Here is a tiny trained network, its code and every weight. The questions are about switching its units off for an input and a class, where a switched-off unit gives its printed mean instead of its output.

import numpy as np


def w(rows, s, z=0):
    codes = np.array(rows[::2]) - 128.0
    scale = np.full(codes.shape[1], s)
    scale[-1] = z or s
    return codes * scale


def f(y):
    return np.maximum(y, 0)


def log_softmax(a):
    a = a - a.max(-1, keepdims=True)
    return a - np.log(np.exp(a).sum(-1, keepdims=True))


def net(x, mask):
    res = np.array(x, float).reshape(1, 6) / 4 @ E
    y = f(res @ A[0][:, :-1].T + A[0][:, -1])
    res = res + np.where(mask, y, B[0][:, -1]) @ B[0][:, :-1]
    return log_softmax(res[-1] @ U[:, :-1].T + U[:, -1])


A, B = {}, {}
E = w([
[195,230,2,147,218,108,215,153,164,94,62],'x0',
[71,145,128,155,154,136,100,203,80,170,45],'x1',
[121,140,165,88,151,220,152,177,157,172,141],'x2',
[209,104,232,177,210,181,154,108,136,120,53],'x3',
[201,145,134,194,117,161,77,219,73,170,155],'x4',
[117,61,129,174,161,57,140,126,141,199,100],'x5',
],0.0092)
A[0] = w([
[173,183,103,196,206,153,179,78,231,132,52,223],'N1',
[130,176,74,128,42,161,84,120,123,74,230,149],'N2',
[142,114,212,184,148,254,96,211,89,166,130,159],'N3',
[145,150,134,193,169,143,31,189,96,149,155,73],'N4',
[45,110,136,56,128,113,134,114,122,130,124,229],'N5',
[104,179,87,124,140,178,131,204,76,176,160,230],'N6',
[108,109,151,200,161,102,139,124,161,208,82,1],'N7',
[185,211,177,142,115,151,186,104,216,146,76,83],'N8',
[139,107,161,154,126,237,128,152,50,177,112,132],'N9',
[146,156,68,191,122,26,223,74,150,72,162,146],'N10',
[80,104,153,190,120,39,162,220,132,99,244,86],'N11',
[45,70,132,132,137,167,178,102,181,81,173,153],'N12',
[187,74,122,57,175,221,138,88,151,71,200,158],'N13',
],0.0076,0.0015)
B[0] = w([
[122,104,105,66,167,38,72,182,157,57,173,246],'N1',
[121,80,112,114,149,2,94,175,120,103,224,211],'N2',
[186,95,97,185,175,188,180,52,140,135,88,228],'N3',
[144,151,157,187,143,181,117,88,148,153,175,188],'N4',
[87,172,91,128,114,170,121,86,110,141,110,191],'N5',
[199,83,61,152,174,112,68,134,160,83,131,192],'N6',
[126,91,118,71,160,52,137,176,110,92,109,176],'N7',
[124,139,142,72,129,129,154,194,95,146,110,191],'N8',
[178,141,69,126,140,172,106,40,119,134,102,193],'N9',
[178,120,98,132,139,153,153,77,177,72,144,230],'N10',
[155,118,126,142,171,72,152,149,132,165,140,179],'N11',
[136,174,134,153,114,158,184,153,103,124,104,188],'N12',
[106,219,203,117,109,125,166,157,84,188,42,195],'N13',
],0.009,0.012)
U = w([
[178,92,35,115,140,68,88,145,203,67,184,135],'0',
[133,174,124,171,118,254,144,2,121,141,75,254],'1',
[33,180,209,99,109,88,133,195,69,142,125,25],'2',
],0.0091,0.00079)

Each question gives the input, the list of numbers given to net, and the class t.
The units are the neurons (one row each of A and B). Each row of codes is followed by its name. A weight is (code - 128) times the scale printed after its matrix; where a second scale follows, it is the last column's (A, B and U).
mask holds one flag per neuron, in row order. A switched-off neuron (its flag False) gives its mean, the last column of its row in B, instead of its output. The means were averaged over made-up inputs and are rounded, as every weight is.
A unit's drop is (log p(t) with every unit on - log p(t) with that unit switched off) / (log p(t) with every unit on - log p(t) with every unit switched off).
The circuit of an input: a set's keep is (log p(t) with only the set's units on - log p(t) with every unit switched off) / (log p(t) with every unit on - log p(t) with every unit switched off). Starting from the 12 units with the biggest drops (on a tie, the unit counted first), units are removed one at a time, each time the one whose removal leaves the highest keep (on an exact tie, the one counted first), for as long as the keep stays at least 0.8.
units of the circuit, in order: the units of the circuit, biggest drop first
k most important neurons: the k neurons with the biggest drops, biggest first
drop when u is switched off: that unit's drop, to one decimal
input [-7,4,-4,0,6,6], class 1: most important neuron	N1
input [5,-4,3,4,-3,-6], class 2: units of the circuit, in order	N13; N8
input [-3,-4,8,-5,0,-1], class 2: 3 most important neurons	N13; N10; N1
input [-8,5,-5,1,-5,2], class 2: 2 most important neurons	N3; N10
input [-4,0,1,0,4,-5], class 1: 2 most important neurons	N1; N3
input [1,-3,0,7,3,-1], class 1: 2 most important neurons	N2; N3
input [3,-8,3,7,2,1], class 2: 2 most important neurons	N13; N8
input [3,-2,-1,8,-8,-6], class 2: 2 most important neurons	N13; N8
input [-1,1,1,-2,-7,3], class 1: 2 most important neurons	N1; N2
input [-7,3,1,-7,-2,4], class 2: drop when N10 is switched off	0.1
input [-5,-3,6,-3,-4,5], class 2: drop when N3 is switched off	0.5
input [-6,-3,2,-5,0,-8], class 2: drop when N13 is switched off	0.5
